Here is a tiny trained network, its code and every weight. The questions are about switching its units off for an input and a class, where a switched-off unit gives its printed mean instead of its output.

import numpy as np


def w(rows, s, z=0):
    codes = np.array(rows[::2]) - 128.0
    scale = np.full(codes.shape[1], s)
    scale[-1] = z or s
    return codes * scale


def norm(h):
    return h / np.sqrt((h * h).mean(-1, keepdims=True) + 1e-5)


def f(y):
    return y / 2 * (1 + np.tanh(0.7978845608 * (y + 0.044715 * y**3)))


def log_softmax(a):
    a = a - a.max(-1, keepdims=True)
    return a - np.log(np.exp(a).sum(-1, keepdims=True))


def net(x, mask):
    res = np.array(x, float).reshape(1, 7) / 4 @ E
    u = 0
    for l in range(3):
        y = f(norm(res) @ A[l][:, :-1].T + A[l][:, -1])
        res = res + np.where(mask[u : u + 4], y, B[l][:, -1]) @ B[l][:, :-1]
        u += 4
    return log_softmax(norm(res)[-1] @ U[:, :-1].T + U[:, -1])


A, B = {}, {}
E = w([
[97,57,66,126,227,124,209,112,42,115],'x0',
[184,222,111,152,158,101,74,105,188,138],'x1',
[78,112,84,201,75,70,141,151,68,160],'x2',
[178,108,166,82,100,120,174,25,65,191],'x3',
[161,112,146,103,146,122,132,124,84,252],'x4',
[237,79,111,83,125,24,49,56,145,53],'x5',
[197,120,119,173,149,161,109,115,133,164],'x6',
],0.0039)
A[0] = w([
[1,167,179,170,68,136,194,58,106,159,207],'L0N1',
[165,169,27,155,116,192,113,58,121,144,101],'L0N2',
[117,141,146,145,123,192,78,91,187,136,8],'L0N3',
[180,62,106,213,196,159,146,102,161,102,107],'L0N4',
],0.0043,0.0018)
B[0] = w([
[196,127,136,110,182,174,56,80,56,180,254],'L0N1',
[19,216,154,155,115,227,78,83,128,86,144],'L0N2',
[173,77,182,84,136,89,220,105,123,2,136],'L0N3',
[173,197,152,140,60,181,176,182,125,136,161],'L0N4',
],0.0067,0.0027)
A[1] = w([
[86,100,3,156,115,35,116,114,27,80,5],'L1N1',
[116,155,133,184,152,132,158,131,153,74,147],'L1N2',
[157,136,56,204,123,139,137,171,118,230,210],'L1N3',
[191,189,170,125,88,34,23,116,202,88,194],'L1N4',
],0.0065,0.0015)
B[1] = w([
[104,175,140,221,112,112,178,144,191,105,174],'L1N1',
[95,110,25,204,184,100,89,56,119,166,149],'L1N2',
[104,52,21,41,149,201,33,124,62,136,187],'L1N3',
[33,101,3,32,211,253,75,177,6,206,254],'L1N4',
],0.006,0.0069)
A[2] = w([
[120,92,181,182,70,140,137,196,77,199,111],'L2N1',
[116,115,158,134,166,164,104,48,227,130,101],'L2N2',
[60,198,134,116,128,143,121,73,76,212,112],'L2N3',
[121,150,11,143,109,124,96,119,3,79,252],'L2N4',
],0.0056,0.0015)
B[2] = w([
[105,88,110,106,171,124,2,91,112,112,141],'L2N1',
[150,192,167,212,142,85,125,142,124,33,126],'L2N2',
[78,102,88,131,210,88,63,176,190,121,196],'L2N3',
[129,204,111,22,242,211,68,122,167,228,254],'L2N4',
],0.0068,0.0082)
U = w([
[142,203,140,254,106,117,185,112,241,61,57],'0',
[118,145,59,51,183,194,72,109,104,216,253],'1',
[208,83,199,110,24,80,190,61,63,93,2],'2',
],0.0079,0.0022)

Each question gives the input, the list of numbers given to net, and the class t.
The units are the neurons (one row each of A and B). Each row of codes is followed by its name. A weight is (code - 128) times the scale printed after its matrix; where a second scale follows, it is the last column's (A, B and U).
mask holds one flag per neuron, layer by layer. A switched-off neuron (its flag False) gives its mean, the last column of its row in B, instead of its output. The means were averaged over made-up inputs and are rounded, as every weight is.
A unit's drop is (log p(t) with every unit on - log p(t) with that unit switched off) / (log p(t) with every unit on - log p(t) with every unit switched off).
The circuit of an input: a set's keep is (log p(t) with only the set's units on - log p(t) with every unit switched off) / (log p(t) with every unit on - log p(t) with every unit switched off). Starting from all 12 units, units are removed one at a time, each time the one whose removal leaves the highest keep (on an exact tie, the one counted first), for as long as the keep stays at least 0.8.
circuit, biggest first: the units of the circuit, biggest drop first
most important unit: the unit with the biggest drop
k most important neurons: the k neurons with the biggest drops, biggest first
top k neurons in layer l: the k neurons of layer l with the biggest drops, biggest first
drop of u: that unit's drop, to one decimal
input [6,2,7,-1,1,6,-3], class 0: circuit, biggest first	L1N1, L1N4
input [-3,4,-5,5,-5,-7,-7], class 0: circuit, biggest first	L1N4, L1N3, L2N4
input [4,-1,4,-1,3,6,-4], class 0: circuit, biggest first	L1N1, L1N4
input [-3,-6,-5,-1,2,-2,4], class 2: circuit, biggest first	L1N4, L2N4, L2N3, L0N3
input [0,-7,-2,-2,4,3,1], class 2: circuit, biggest first	L1N4, L2N4, L1N3
input [4,-1,-4,4,-1,2,0], class 2: circuit, biggest first	L1N4, L2N4, L1N3
input [4,2,7,-3,-3,2,-6], class 0: most important unit	L1N1
input [0,-8,2,0,-8,2,4], class 0: circuit, biggest first	L1N4, L1N1
input [1,-7,-8,-6,1,-4,8], class 0: circuit, biggest first	L1N4, L2N4, L0N1
input [6,-8,-5,2,1,5,4], class 2: 2 most important neurons	L1N4, L2N4
input [1,-5,-5,-4,-5,-4,-4], class 0: 2 most important neurons	L1N4, L1N3
input [-1,3,-7,6,4,-2,1], class 0: 2 most important neurons	L1N4, L1N3
input [-4,-8,5,7,-1,4,-5], class 2: circuit, biggest first	L1N4, L1N3, L2N4
input [7,0,-7,8,-2,1,5], class 2: most important unit	L1N4
input [-2,-5,-4,0,0,0,-7], class 2: circuit, biggest first	L1N4, L2N4, L2N3
input [8,6,4,5,-1,3,-3], class 0: 2 most important neurons	L1N1, L1N4
input [6,-5,-1,3,-3,4,-4], class 2: 3 most important neurons	L1N4, L2N4, L2N3
input [2,-6,6,-8,-6,0,-5], class 0: top 2 neurons in layer 1	L1N1, L1N4
input [8,-8,-8,-6,-7,6,-6], class 0: drop of L1N3	0.1
input [0,-7,5,-4,-7,2,6], class 0: drop of L1N1	0.9
input [3,-7,-6,-2,3,4,3], class 2: drop of L2N4	0.6
